Each row has a name. Each question is about the rows just above it.

-.23,-.09,.12,.00,-.46,-.18,.08 : M
-.10,-.07,-.10,-.28,-.39,-.37,.15 : Z
.08,-.07,.11,-.28,-.39,-.37,.15 : L
.05,.05,.25,-.24,.03,-.16,.09 : Y
-.23,-.16,-.04,.10,-.64,-.14,.03 : J
.44,.20,.12,-.14,.82,.08,-.06 : B
.44,.20,.12,-.26,.82,.08,-.06 : X
-.01,-.01,.07,-.09,-.09,-.07,.06 : U
Where do -.10,-.07,-.10,-.28,-.39,-.37,.15 appear? | Z
The entry that follows -.46: | -.18
The entry that follows -.64: | -.14
The entry that follows -.04: | .10
Right after .11 comes | -.28

-.03,-.22,-.49,.19,.27,.08  G
-.16,-.13,.17,.36,-.16,-.19  P
-.12,-.13,-.04,.23,.37,-.06  K
.15,.33,.40,.14,-.01,-.41  H
.37,.33,.40,-.03,.16,.08  A
.15,.33,.40,-.65,-.01,.04  T
Right after .36 comes | -.16
The entry that follows -.12: | -.13
Right after .19 comes | .27
-.12,-.13,-.04,.23,.37,-.06 is in which row? | K

.00,-.06,.00,.10,-.04,-.02,.12,-.02,.08,.01,-.15,.01,.08,-.07,-.01,.09,.02,-.13,-.02,.02,.08,.13,.06,-.08,.05,.02,-.09,.04,.09,.02,-.03,.14,.16,.03,.02,.06,.05,-.02 = gez
-.02,-.04,-.06,.14,-.03,.04,.31,.10,.05,-.07,-.09,.15,-.11,-.08,-.01,.05,-.04,-.14,.01,.06,.00,.06,.14,-.12,.02,.09,-.13,.06,.09,.02,.04,.07,.17,.06,-.12,.14,-.11,-.06 = Suf
-.01,.03,-.07,-.01,.04,.10,-.01,.10,-.12,-.02,.12,.00,-.16,.11,.05,-.06,-.10,.02,.08,-.03,-.05,-.15,.05,.05,-.01,.07,.03,.06,-.06,.02,.08,-.22,-.08,-.01,-.13,-.06,-.06,.03 = lisi
-.38,-.16,-.05,-.12,-.13,-.41,-.48,-.15,.14,.41,.31,-.12,.32,-.23,.22,-.38,-.11,.06,-.41,.14,-.50,.07,.05,.59,.10,.14,.28,.04,-.04,.13,-.04,-.02,-.31,.22,-.33,.57,-.05,-.24 = bur
-.35,-.05,-.10,-.07,-.14,-.39,-.13,.03,.10,.21,.32,.15,.04,-.22,.17,-.46,-.13,.11,-.39,.27,-.60,-.03,.10,.44,.01,.19,.21,-.01,-.01,.04,.00,-.06,-.33,.27,-.44,.61,-.33,-.34 = puguz
.05,-.06,-.09,.15,-.10,.15,.10,.10,.09,.02,-.12,-.15,.02,-.16,.10,.12,-.07,-.41,.13,-.09,.15,.09,.24,-.08,.12,.09,-.16,.18,.00,.17,-.04,.17,.48,.04,-.12,.21,.16,-.07 = ruk
-.07,-.01,-.01,-.17,.14,.12,.08,.19,.12,-.09,.21,.15,-.32,-.18,-.07,-.06,.10,.04,.03,.12,-.04,-.02,.08,-.03,.01,-.01,.12,.00,-.20,.10,.07,.10,.21,-.02,-.08,.18,-.08,-.10 = Rud
-.03,.01,-.13,.08,.06,.17,.20,.20,-.12,-.10,.12,.15,-.32,.10,.03,-.04,-.14,-.01,.11,-.01,-.08,-.16,.12,-.04,-.03,.12,-.04,.09,-.05,.03,.17,-.25,-.03,-.01,-.23,-.01,-.19,.02 = dor
-.01,.05,-.01,-.05,-.01,-.02,-.02,.03,-.03,-.01,.07,.02,-.04,.01,.02,-.08,-.01,.05,-.02,.05,-.06,-.07,.00,.05,-.02,.01,.04,-.02,-.02,-.03,-.01,-.05,-.07,.03,-.04,.03,-.06,-.04 = rudum
.14,.08,-.18,.38,-.36,.04,.34,.18,.05,-.08,-.24,-.07,.02,-.19,.16,.03,-.23,-.55,.11,-.14,.01,.08,.30,-.18,.03,.15,-.38,.15,.11,.12,-.08,.21,.50,.14,-.29,.40,-.07,-.22 = vude
-.05,-.09,-.02,-.05,.04,.12,.16,.15,.23,-.04,.02,.05,-.16,-.31,-.02,.08,.11,-.24,.05,.11,.10,.14,.20,-.11,.11,.03,-.02,.16,-.09,.16,-.02,.32,.51,.04,-.07,.31,.07,-.15 = Dupo
-.01,-.11,-.05,.05,.07,.22,.02,.08,.02,.04,-.02,-.11,-.08,-.02,.05,.13,-.04,-.23,.15,-.07,.17,.02,.17,-.04,.11,.08,-.03,.18,-.06,.14,.07,-.01,.29,-.03,-.07,.00,.16,.06 = zama
-.38,-.16,-.05,-.12,-.13,-.41,-.48,-.15,.14,.41,.31,-.12,.32,-.23,.22,-.38,-.11,.06,-.41,.14,-.50,.07,.05,.59,.10,.14,.28,.04,-.04,.13,-.04,-.02,-.31,.22,-.33,.57,-.05,-.24 is in which row? | bur
.00,-.06,.00,.10,-.04,-.02,.12,-.02,.08,.01,-.15,.01,.08,-.07,-.01,.09,.02,-.13,-.02,.02,.08,.13,.06,-.08,.05,.02,-.09,.04,.09,.02,-.03,.14,.16,.03,.02,.06,.05,-.02 is in which row? | gez

-.10,-.51,.04,.43,.00,-.34,-.12,-.25  C
.03,.03,.02,-.21,-.11,-.12,-.02,.09  R
.33,.33,.02,-.62,-.15,.45,-.05,.68  N
.32,-.12,.04,.11,.12,-.49,.07,-.16  E
-.23,.29,.08,.13,.08,.44,.13,-.17  Q
Right after .44 comes | .13
What comes right after .29 in the named rows? | .08
What comes right after -.34 in the named rows? | -.12
The entry that follows .43: | .00
Right after -.11 comes | -.12
The entry that follows -.02: | .09

-.15,.03,-.14,.38,-.03,-.02,-.16,.00,-.03,.08,-.34,-.20,-.01,.33,-.06,-.02,.06,.17,.06  fil
.39,.03,.08,-.14,-.03,.05,.48,-.17,.05,.11,-.44,.01,-.01,-.03,.01,.05,-.02,-.03,.06  pak
-.42,.09,-.27,.44,-.03,.05,-.41,.17,.04,-.16,.33,.10,-.01,.03,-.06,-.10,.06,-.10,.06  Nade
.33,.09,.32,-.55,-.03,.05,.27,.14,.05,-.16,.28,.16,-.01,-.20,-.05,.14,.00,-.14,.08  Sak
.06,.09,.28,-.57,-.03,.07,-.06,.17,.07,-.16,.33,.22,-.01,-.39,-.06,.11,.06,-.19,.06  peku
-.28,.43,.08,-.14,-.03,.05,-.42,.22,.05,-.19,.59,.16,-.01,-.18,-.06,.05,.06,-.14,.06  zaf
Whose row is .39,.03,.08,-.14,-.03,.05,.48,-.17,.05,.11,-.44,.01,-.01,-.03,.01,.05,-.02,-.03,.06? | pak
The entry that follows .44: | -.03
Whose row is .33,.09,.32,-.55,-.03,.05,.27,.14,.05,-.16,.28,.16,-.01,-.20,-.05,.14,.00,-.14,.08? | Sak

